Here is a tiny trained network, its code and every weight. The questions are about switching its units off for an input and a target symbol, where a switched-off unit gives its printed mean instead of its output.

import numpy as np


def w(rows, s, z=0):
    codes = np.array(rows[::2]) - 128.0
    scale = np.full(codes.shape[1], s)
    scale[-1] = z or s
    return codes * scale


def f(y):
    return np.maximum(y, 0)


def softmax(a):
    e = np.exp(a - a.max(-1, keepdims=True))
    return e / e.sum(-1, keepdims=True)


def log_softmax(a):
    a = a - a.max(-1, keepdims=True)
    return a - np.log(np.exp(a).sum(-1, keepdims=True))


def net(x, mask):
    ids = ['ΓΘΠΣβδεζημτφ'.index(c) for c in x.split()]
    T = len(ids)
    res = E[ids] + P[:T]
    u = 0
    for l in range(2):
        r = res
        for j in range(2):
            rows = slice(3 * j, 3 * j + 3)
            q, k, v = (r @ M[l][rows].T for M in (Q, K, V))
            z = softmax(np.where(np.tri(T) > 0, q @ k.T / 3**0.5, -1e9)) @ v
            o = O[l][rows]
            res = res + np.where(mask[u + j], z, o[:, -1]) @ o[:, :-1]
        u += 2
        y = f(res @ A[l][:, :-1].T + A[l][:, -1])
        res = res + np.where(mask[u : u + 4], y, B[l][:, -1]) @ B[l][:, :-1]
        u += 4
    return log_softmax(res[-1] @ U[:, :-1].T + U[:, -1])


Q, K, V, O, A, B = {}, {}, {}, {}, {}, {}
E = w([
[96,76,127,123,172,87],'Γ',
[135,109,113,96,179,127],'Θ',
[199,208,114,124,87,191],'Π',
[112,101,195,65,190,107],'Σ',
[102,43,148,118,128,87],'β',
[139,186,197,116,152,130],'δ',
[74,132,254,107,155,51],'ε',
[109,157,217,124,146,88],'ζ',
[159,235,195,80,173,162],'η',
[105,94,185,171,110,80],'μ',
[154,252,149,66,104,171],'τ',
[169,175,129,85,163,176],'φ',
],0.0082)
P = w([
[181,131,112,124,120,77],'0',
[85,126,114,94,70,163],'1',
[187,89,116,107,112,116],'2',
[129,135,105,154,149,107],'3',
[67,143,94,157,128,189],'4',
[182,96,119,103,115,108],'5',
[158,137,94,138,153,78],'6',
[96,153,87,185,180,176],'7',
[177,99,111,93,98,104],'8',
[177,138,94,129,153,60],'9',
[167,162,79,253,158,101],'10',
],0.014)
Q[0] = w([
[136,99,124,150,162,185],'L0H0',
[154,138,91,126,90,134],'L0H0',
[218,57,204,222,80,231],'L0H0',
[62,160,112,74,64,77],'L0H1',
[235,95,187,76,125,95],'L0H1',
[157,96,169,22,4,115],'L0H1',
],0.015)
K[0] = w([
[92,89,127,81,95,120],'L0H0',
[176,140,125,116,84,143],'L0H0',
[58,69,130,75,80,241],'L0H0',
[137,79,77,77,68,115],'L0H1',
[222,116,134,83,83,30],'L0H1',
[139,91,173,27,1,111],'L0H1',
],0.015)
V[0] = w([
[165,123,122,150,137,138],'L0H0',
[94,147,106,74,107,117],'L0H0',
[210,87,170,154,169,156],'L0H0',
[67,173,49,98,108,53],'L0H1',
[166,94,181,157,133,170],'L0H1',
[235,30,255,168,149,254],'L0H1',
],0.0078)
O[0] = w([
[164,109,144,143,146,114,96],'L0H0',
[81,117,124,82,143,137,227],'L0H0',
[189,126,157,197,154,178,202],'L0H0',
[211,81,198,147,110,185,189],'L0H1',
[72,151,80,111,130,95,145],'L0H1',
[28,186,4,65,160,3,2],'L0H1',
],0.0041,0.00024)
A[0] = w([
[93,97,186,85,66,224,120],'L0N0',
[170,226,67,56,122,211,1],'L0N1',
[97,145,121,106,120,110,53],'L0N2',
[49,151,2,41,120,114,143],'L0N3',
],0.0098,0.0065)
B[0] = w([
[198,104,227,180,33,251,251],'L0N0',
[19,82,59,114,84,1,167],'L0N1',
[92,92,103,131,145,145,128],'L0N2',
[130,109,201,98,184,174,237],'L0N3',
],0.0089,0.0017)
Q[1] = w([
[20,135,88,91,133,223],'L1H0',
[227,62,205,3,4,123],'L1H0',
[233,175,134,107,87,111],'L1H0',
[253,128,186,38,35,115],'L1H1',
[28,163,94,145,163,203],'L1H1',
[132,47,172,51,66,169],'L1H1',
],0.035)
K[1] = w([
[111,123,153,109,83,209],'L1H0',
[254,106,160,85,92,58],'L1H0',
[173,168,97,124,154,112],'L1H0',
[230,160,122,104,116,72],'L1H1',
[68,141,151,120,90,223],'L1H1',
[193,87,166,89,67,126],'L1H1',
],0.051)
V[1] = w([
[158,110,156,248,95,75],'L1H0',
[180,251,78,174,89,163],'L1H0',
[64,85,150,154,80,82],'L1H0',
[192,58,141,179,192,157],'L1H1',
[137,29,8,133,88,156],'L1H1',
[160,133,129,63,174,182],'L1H1',
],0.026)
O[1] = w([
[121,136,85,183,219,91,248],'L1H0',
[189,151,145,128,200,253,138],'L1H0',
[173,154,93,154,89,74,119],'L1H0',
[60,124,185,178,173,63,213],'L1H1',
[196,48,240,169,133,98,60],'L1H1',
[87,140,155,85,98,122,110],'L1H1',
],0.017,0.013)
A[1] = w([
[240,107,86,87,113,37,23],'L1N0',
[215,112,73,88,150,8,105],'L1N1',
[150,126,89,114,159,39,255],'L1N2',
[138,133,66,122,126,171,89],'L1N3',
],0.018,0.0073)
B[1] = w([
[94,129,138,62,255,189,154],'L1N0',
[63,174,216,231,59,71,220],'L1N1',
[203,85,58,45,128,198,255],'L1N2',
[155,166,185,123,108,60,175],'L1N3',
],0.014,0.051)
U = w([
[142,91,136,145,78,54,157],'Γ',
[127,78,111,114,173,81,181],'Θ',
[166,132,149,134,116,159,33],'Π',
[113,110,126,85,26,247,187],'Σ',
[82,122,172,158,113,122,151],'β',
[97,158,94,169,170,21,12],'δ',
[58,156,99,140,57,117,95],'ε',
[137,149,69,112,131,121,13],'ζ',
[92,180,131,116,109,164,54],'η',
[117,154,83,199,95,192,253],'μ',
[148,137,153,112,61,143,98],'τ',
[110,145,131,106,100,254,70],'φ',
],0.007,0.0058)

Each question gives the input, a string of symbols that net reads in full, and the target symbol t.
The units are the heads (3 rows each of Q, K, V and O) and the neurons (one row each of A and B). Each row of codes is followed by its name. A weight is (code - 128) times the scale printed after its matrix; where a second scale follows, it is the last column's (O, A, B and U).
mask holds one flag per unit, layer by layer, with each layer's heads first. A switched-off unit (its flag False) gives its mean, the last column of its rows in O or B, instead of its output. The means were averaged over made-up inputs and are rounded, as every weight is.
A unit's drop is (log p(t) with every unit on - log p(t) with that unit switched off) / (log p(t) with every unit on - log p(t) with every unit switched off).
The circuit of an input: a set's keep is (log p(t) with only the set's units on - log p(t) with every unit switched off) / (log p(t) with every unit on - log p(t) with every unit switched off). Starting from all 12 units, units are removed one at a time, each time the one whose removal leaves the highest keep (on an exact tie, the one counted first), for as long as the keep stays at least 0.8.
units of the circuit, in order: the units of the circuit, biggest drop first
k most important neurons: the k neurons with the biggest drops, biggest first
top k neurons in layer l: the k neurons of layer l with the biggest drops, biggest first
input μ μ μ Θ μ δ τ, target τ: units of the circuit, in order -> [L1N3, L1H1, L0N1]
input δ Σ δ ε μ ε Σ β ζ, target δ: units of the circuit, in order -> [L1N2, L1H0, L1N3, L1H1]
input Θ μ μ, target Θ: units of the circuit, in order -> [L1N1, L1H1]
input μ Σ ζ μ β μ μ Θ Θ Θ, target Θ: units of the circuit, in order -> [L1N1, L1H1, L0H1]
input μ ζ Θ Θ τ, target δ: 2 most important neurons -> [L0N0, L1N2]
input μ Π Θ Γ μ, target φ: units of the circuit, in order -> [L1H1, L1N0, L0N0, L0N1]
input ζ ζ μ μ Σ, target δ: units of the circuit, in order -> [L1N2, L0N0, L1N3, L1H1]
input μ δ ζ μ μ Θ ζ, target ζ: 2 most important neurons -> [L1N1, L0N1]
input ζ β μ, target ζ: units of the circuit, in order -> [L1H1, L1N1, L1N3]
input μ Θ μ μ μ, target β: units of the circuit, in order -> [L1N2, L0N0, L1H1]
input β μ μ Σ β μ Θ Θ Σ, target β: units of the circuit, in order -> [L1N1, L1N0, L1H1, L1H0]
input Θ μ Σ Π η η μ β τ, target Θ: top 3 neurons in layer 1 -> [L1N1, L1N2, L1N3]
input μ ζ μ Σ μ μ μ φ ζ, target μ: 3 most important neurons -> [L1N2, L1N1, L1N3]
input φ ζ ζ Γ ζ η Θ Θ β, target φ: most important neuron -> [L1N1]
input Σ β β Σ τ μ μ Θ μ, target Σ: top 3 neurons in layer 1 -> [L1N1, L1N3, L1N2]
input Θ μ Σ Σ, target Σ: units of the circuit, in order -> [L1H0, L1N2]
input τ ε ε μ δ ζ, target τ: units of the circuit, in order -> [L1N3, L1H1]
input τ μ η ζ Θ ζ μ Θ, target β: 2 most important neurons -> [L1N2, L0N0]
input μ μ β Θ μ μ μ μ μ ζ Σ, target μ: most important neuron -> [L1N3]
input Θ μ Π Θ β, target μ: 2 most important neurons -> [L0N0, L1N3]
input η ζ Θ, target η: units of the circuit, in order -> [L1N2, L1H0, L1H1]
input μ Γ Θ Θ Σ η, target μ: top 3 neurons in layer 1 -> [L1N2, L1N1, L1N3]
input μ Θ μ β, target β: 3 most important neurons -> [L1N1, L1N0, L0N0]
input ζ τ β μ μ, target Π: 2 most important neurons -> [L0N0, L0N1]
input μ Θ Γ Θ ζ μ μ μ Γ, target μ: 2 most important neurons -> [L1N2, L1N1]
